Here is a tiny trained network, its code and every weight. The questions are about switching its units off for an input and a target symbol, where a switched-off unit gives its printed mean instead of its output.

import numpy as np


def w(rows, s, z=0):
    codes = np.array(rows[::2]) - 128.0
    scale = np.full(codes.shape[1], s)
    scale[-1] = z or s
    return codes * scale


def norm(h):
    return h / np.sqrt((h * h).mean(-1, keepdims=True) + 1e-5)


def f(y):
    return y / 2 * (1 + np.tanh(0.7978845608 * (y + 0.044715 * y**3)))


def softmax(a):
    e = np.exp(a - a.max(-1, keepdims=True))
    return e / e.sum(-1, keepdims=True)


def log_softmax(a):
    a = a - a.max(-1, keepdims=True)
    return a - np.log(np.exp(a).sum(-1, keepdims=True))


def net(x, mask):
    ids = ['ΛΣΩαβθτψ'.index(c) for c in x.split()]
    T = len(ids)
    res = E[ids] + P[:T]
    r = norm(res)
    for j in range(3):
        rows = slice(3 * j, 3 * j + 3)
        q, k, v = (r @ M[0][rows].T for M in (Q, K, V))
        z = softmax(np.where(np.tri(T) > 0, q @ k.T / 3**0.5, -1e9)) @ v
        o = O[0][rows]
        res = res + np.where(mask[j], z, o[:, -1]) @ o[:, :-1]
    y = f(norm(res) @ A[0][:, :-1].T + A[0][:, -1])
    res = res + np.where(mask[3:11], y, B[0][:, -1]) @ B[0][:, :-1]
    return log_softmax(norm(res)[-1] @ U[:, :-1].T + U[:, -1])


Q, K, V, O, A, B = {}, {}, {}, {}, {}, {}
E = w([
[143,134,122,74,117],'Λ',
[235,8,125,80,56],'Σ',
[55,147,213,137,108],'Ω',
[60,65,188,223,145],'α',
[75,109,210,119,81],'β',
[205,71,137,60,183],'θ',
[68,28,216,243,103],'τ',
[71,95,173,148,89],'ψ',
],0.013)
P = w([
[111,102,119,164,143],'0',
[112,163,108,141,115],'1',
[79,74,127,90,149],'2',
[118,150,106,110,107],'3',
[170,87,182,145,151],'4',
[125,183,110,143,102],'5',
[47,139,180,52,173],'6',
[129,149,79,168,145],'7',
[160,144,228,112,147],'8',
[151,194,111,150,86],'9',
[156,6,107,122,146],'10',
[123,175,107,135,102],'11',
[161,175,209,150,171],'12',
],0.016)
Q[0] = w([
[81,145,197,68,141],'h1',
[177,129,232,143,207],'h1',
[122,9,156,131,98],'h1',
[132,192,69,99,133],'h2',
[36,136,5,86,82],'h2',
[153,187,173,126,50],'h2',
[158,143,51,109,77],'h3',
[134,74,104,99,211],'h3',
[175,75,158,179,67],'h3',
],0.02)
K[0] = w([
[119,80,189,87,81],'h1',
[148,252,102,163,29],'h1',
[78,138,163,200,141],'h1',
[130,138,141,68,135],'h2',
[62,54,136,73,175],'h2',
[117,134,203,117,60],'h2',
[199,99,92,119,94],'h3',
[138,70,139,115,224],'h3',
[149,60,150,215,109],'h3',
],0.022)
V[0] = w([
[107,177,133,111,203],'h1',
[90,74,98,78,80],'h1',
[81,152,68,171,91],'h1',
[148,201,163,66,205],'h2',
[38,143,86,194,188],'h2',
[139,126,254,157,162],'h2',
[84,164,31,150,100],'h3',
[146,123,134,190,162],'h3',
[62,110,157,183,70],'h3',
],0.016)
O[0] = w([
[107,60,130,149,225,101],'h1',
[130,187,69,133,60,159],'h1',
[22,118,192,234,91,146],'h1',
[55,147,23,67,203,70],'h2',
[127,230,144,230,193,163],'h2',
[154,153,195,19,155,208],'h2',
[209,151,73,216,152,114],'h3',
[126,169,125,42,131,119],'h3',
[114,79,2,103,105,250],'h3',
],0.0098,0.016)
A[0] = w([
[147,248,112,169,145,68],'n1',
[91,225,48,97,100,90],'n2',
[154,137,45,220,160,71],'n3',
[192,197,254,86,156,58],'n4',
[160,88,195,89,77,144],'n5',
[94,174,165,59,44,251],'n6',
[62,190,178,21,223,244],'n7',
[37,66,188,83,238,117],'n8',
],0.013,0.0029)
B[0] = w([
[112,138,122,83,234,155],'n1',
[92,113,163,37,125,186],'n2',
[62,66,31,88,125,144],'n3',
[172,183,21,96,84,174],'n4',
[87,178,129,62,154,198],'n5',
[154,94,153,130,187,247],'n6',
[146,72,194,151,113,193],'n7',
[254,87,106,149,121,198],'n8',
],0.017,0.012)
U = w([
[76,105,69,138,73,151],'Λ',
[52,83,169,74,23,17],'Σ',
[206,57,163,169,181,27],'Ω',
[147,230,134,166,200,182],'α',
[47,138,215,83,217,232],'β',
[68,135,151,162,185,251],'θ',
[121,234,155,108,41,31],'τ',
[37,195,254,171,77,134],'ψ',
],0.008,0.0021)

Each question gives the input, a string of symbols that net reads in full, and the target symbol t.
The units are the heads (3 rows each of Q, K, V and O) and the neurons (one row each of A and B). Each row of codes is followed by its name. A weight is (code - 128) times the scale printed after its matrix; where a second scale follows, it is the last column's (O, A, B and U).
mask holds one flag per unit, heads first, then neurons. A switched-off unit (its flag False) gives its mean, the last column of its rows in O or B, instead of its output. The means were averaged over made-up inputs and are rounded, as every weight is.
A unit's drop is (log p(t) with every unit on - log p(t) with that unit switched off) / (log p(t) with every unit on - log p(t) with every unit switched off).
The circuit of an input: a set's keep is (log p(t) with only the set's units on - log p(t) with every unit switched off) / (log p(t) with every unit on - log p(t) with every unit switched off). Starting from all 11 units, units are removed one at a time, each time the one whose removal leaves the highest keep (on an exact tie, the one counted first), for as long as the keep stays at least 0.8.
units of the circuit, in order: the units of the circuit, biggest drop first
unit that matters most: the unit with the biggest drop
top k neurons: the k neurons with the biggest drops, biggest first
heads that matter: for each layer, one digit per head in row order, 1 if its drop is at least 0.15 and else 0, layers parted by /
input τ Σ Ω, target τ: units of the circuit, in order => [h2 n4]
input β Λ Σ β α, target Λ: unit that matters most => h2
input Ω ψ β, target Ω: top 2 neurons => [n8 n2]
input Λ Ω β Σ Σ Ω Λ Λ Ω τ, target ψ: heads that matter => 110
input ψ β Ω α τ ψ Ω β Ω τ Σ Λ β, target τ: top 2 neurons => [n4 n7]
input Ω ψ Ω Ω β α ψ ψ ψ, target α: units of the circuit, in order => [h2 n1 n4]
input ψ Ω Ω, target ψ: units of the circuit, in order => [h2 n8]
input ψ β β Λ, target α: heads that matter => 001
input α Ω ψ, target α: units of the circuit, in order => [h2 n2 n7]
input Ω β θ τ β β Ω Λ β Ω τ, target Λ: heads that matter => 010
input Σ Ω Ω Ω Ω Ω α α Ω, target Ω: units of the circuit, in order => [h1 n8]
input Ω Ω Ω τ Σ Σ Ω Ω Ω α, target θ: heads that matter => 111
input β Ω τ Σ, target τ: units of the circuit, in order => [n4 h3 n8]
input Ω Σ β Ω Ω β Λ, target Ω: heads that matter => 011
input ψ τ α β τ, target τ: heads that matter => 010
input Σ Ω Σ τ β Σ Ω ψ β, target Σ: units of the circuit, in order => [h2]
input Σ ψ Ω Ω Λ, target ψ: units of the circuit, in order => [h1 h2 n8]
input Σ τ Σ Ω Ω α Ω Λ τ, target α: units of the circuit, in order => [h2 n4]
input Λ Ω Σ Ω α Ω Ω β β, target Ω: heads that matter => 110
input Σ β τ α β β Ω β Σ, target β: units of the circuit, in order => [n5 n8]
